Below is a small trained network, with its code and all its weights. Each question gives an input and a class and asks what happens when units are switched off, that is, made to give their printed mean instead of their output.

import numpy as np


def w(rows, s, z=0):
    codes = np.array(rows[::2]) - 128.0
    scale = np.full(codes.shape[1], s)
    scale[-1] = z or s
    return codes * scale


def norm(h):
    return h / np.sqrt((h * h).mean(-1, keepdims=True) + 1e-5)


def f(y):
    return np.maximum(y, 0)


def log_softmax(a):
    a = a - a.max(-1, keepdims=True)
    return a - np.log(np.exp(a).sum(-1, keepdims=True))


def net(x, mask):
    res = np.array(x, float).reshape(1, 7) / 4 @ E
    u = 0
    for l in range(4):
        y = f(norm(res) @ A[l][:, :-1].T + A[l][:, -1])
        res = res + np.where(mask[u : u + 4], y, B[l][:, -1]) @ B[l][:, :-1]
        u += 4
    return log_softmax(norm(res)[-1] @ U[:, :-1].T + U[:, -1])


A, B = {}, {}
E = w([
[97,116,119,154,43,150,136,82,84,145],'x0',
[156,81,159,173,112,90,181,147,100,27],'x1',
[139,94,100,161,3,197,150,106,106,152],'x2',
[87,154,200,153,126,152,168,128,73,181],'x3',
[65,186,78,80,137,129,137,104,192,152],'x4',
[127,140,115,141,156,144,220,186,127,136],'x5',
[59,182,147,120,103,139,127,172,142,137],'x6',
],0.021)
A[0] = w([
[81,150,191,135,82,160,131,165,72,187,11],'L0N1',
[1,168,137,114,133,95,180,143,165,56,2],'L0N2',
[62,122,205,148,112,90,85,85,47,113,4],'L0N3',
[25,153,127,120,119,102,154,159,163,67,10],'L0N4',
],0.025,0.013)
B[0] = w([
[125,158,159,182,119,218,92,232,97,182,254],'L0N1',
[80,192,150,84,115,191,193,172,199,9,237],'L0N2',
[111,157,211,66,133,110,141,13,43,100,246],'L0N3',
[60,143,127,71,118,166,160,186,157,42,204],'L0N4',
],0.015,0.01)
A[1] = w([
[82,177,104,86,171,125,83,114,189,183,31],'L1N1',
[73,156,54,107,1,181,124,72,137,185,3],'L1N2',
[60,177,109,88,199,117,105,106,179,192,47],'L1N3',
[76,114,144,167,114,22,119,104,157,187,66],'L1N4',
],0.036,0.006)
B[1] = w([
[159,173,108,83,192,173,79,102,105,173,236],'L1N1',
[69,3,81,134,59,95,208,123,138,101,250],'L1N2',
[144,203,95,101,212,165,78,106,112,145,242],'L1N3',
[131,106,148,96,127,169,162,152,86,60,137],'L1N4',
],0.018,0.019)
A[2] = w([
[78,173,82,207,107,5,71,104,182,228,5],'L2N1',
[50,214,108,210,69,24,112,85,192,245,3],'L2N2',
[95,219,139,188,86,33,151,119,221,198,43],'L2N3',
[42,185,82,186,123,1,92,118,233,243,17],'L2N4',
],0.048,0.0064)
B[2] = w([
[101,140,124,115,134,77,177,105,189,107,139],'L2N1',
[179,119,185,202,196,119,166,150,3,140,254],'L2N2',
[134,100,72,173,90,180,115,170,76,164,128],'L2N3',
[146,91,168,122,57,144,108,71,87,172,173],'L2N4',
],0.026,0.00081)
A[3] = w([
[239,91,105,141,130,68,21,135,156,2,80],'L3N1',
[127,162,112,158,230,81,254,193,118,147,72],'L3N2',
[207,161,94,195,129,64,54,97,219,156,16],'L3N3',
[146,90,110,155,73,24,39,129,239,144,2],'L3N4',
],0.027,0.0049)
B[3] = w([
[180,147,85,207,56,108,5,219,197,14,250],'L3N1',
[159,135,163,108,201,83,215,102,165,233,242],'L3N2',
[174,76,98,213,148,108,55,99,65,158,165],'L3N3',
[219,177,193,143,148,48,203,153,115,160,154],'L3N4',
],0.012,0.013)
U = w([
[186,116,163,140,186,96,211,142,128,216,4],'0',
[44,197,127,69,155,137,194,187,233,82,168],'1',
[71,128,173,180,37,216,131,166,63,252,31],'2',
[129,126,245,118,106,75,87,25,49,91,151],'3',
[91,8,47,125,57,116,161,101,126,130,110],'4',
[217,109,120,172,128,62,80,153,154,76,170],'5',
[142,178,68,71,212,144,61,89,139,175,197],'6',
],0.017,0.003)

Each question gives the input, the list of numbers given to net, and the class t.
The units are the neurons (one row each of A and B). Each row of codes is followed by its name. A weight is (code - 128) times the scale printed after its matrix; where a second scale follows, it is the last column's (A, B and U).
mask holds one flag per neuron, layer by layer. A switched-off neuron (its flag False) gives its mean, the last column of its row in B, instead of its output. The means were averaged over made-up inputs and are rounded, as every weight is.
A unit's drop is (log p(t) with every unit on - log p(t) with that unit switched off) / (log p(t) with every unit on - log p(t) with every unit switched off).
The circuit of an input: a set's keep is (log p(t) with only the set's units on - log p(t) with every unit switched off) / (log p(t) with every unit on - log p(t) with every unit switched off). Starting from the 12 units with the biggest drops (on a tie, the unit counted first), units are removed one at a time, each time the one whose removal leaves the highest keep (on an exact tie, the one counted first), for as long as the keep stays at least 0.8.
circuit, biggest first: the units of the circuit, biggest drop first
most important unit: the unit with the biggest drop
top k neurons: the k neurons with the biggest drops, biggest first
drop of u: that unit's drop, to one decimal
input [0,-4,-4,4,-6,3,2], class 2: most important unit : L0N1
input [-3,0,4,3,-4,-6,-7], class 5: top 2 neurons : [L3N1; L1N2]
input [5,-2,0,4,5,4,-1], class 2: top 2 neurons : [L0N1; L3N1]
input [-7,5,8,-3,6,0,-4], class 4: circuit, biggest first : [L1N2; L0N2]
input [8,3,1,-6,-2,5,-7], class 5: top 2 neurons : [L1N2; L3N1]
input [8,-5,-5,-4,-3,1,-6], class 5: top 2 neurons : [L0N2; L0N4]
input [7,3,-1,2,-5,-2,5], class 3: top 2 neurons : [L0N3; L1N2]
input [-8,-4,-4,4,2,-2,8], class 6: top 2 neurons : [L1N3; L1N1]
input [-5,-8,1,-3,-8,7,-3], class 0: top 3 neurons : [L3N2; L1N3; L1N1]
input [-7,-3,-1,0,-3,7,-6], class 0: top 2 neurons : [L3N2; L1N1]
input [7,5,-6,-5,2,8,-7], class 5: top 2 neurons : [L3N1; L0N1]
input [-1,1,-4,-7,-5,-1,7], class 5: top 4 neurons : [L3N1; L1N2; L0N1; L1N3]
input [3,-2,4,-7,4,6,4], class 4: drop of L1N2 : 0.9
input [6,6,-2,-8,2,7,-5], class 5: drop of L1N2 : 0.2
input [-4,5,-4,-2,-2,-8,5], class 5: drop of L3N1 : 1.2
input [1,-4,8,-3,8,-1,1], class 4: circuit, biggest first : [L1N2]
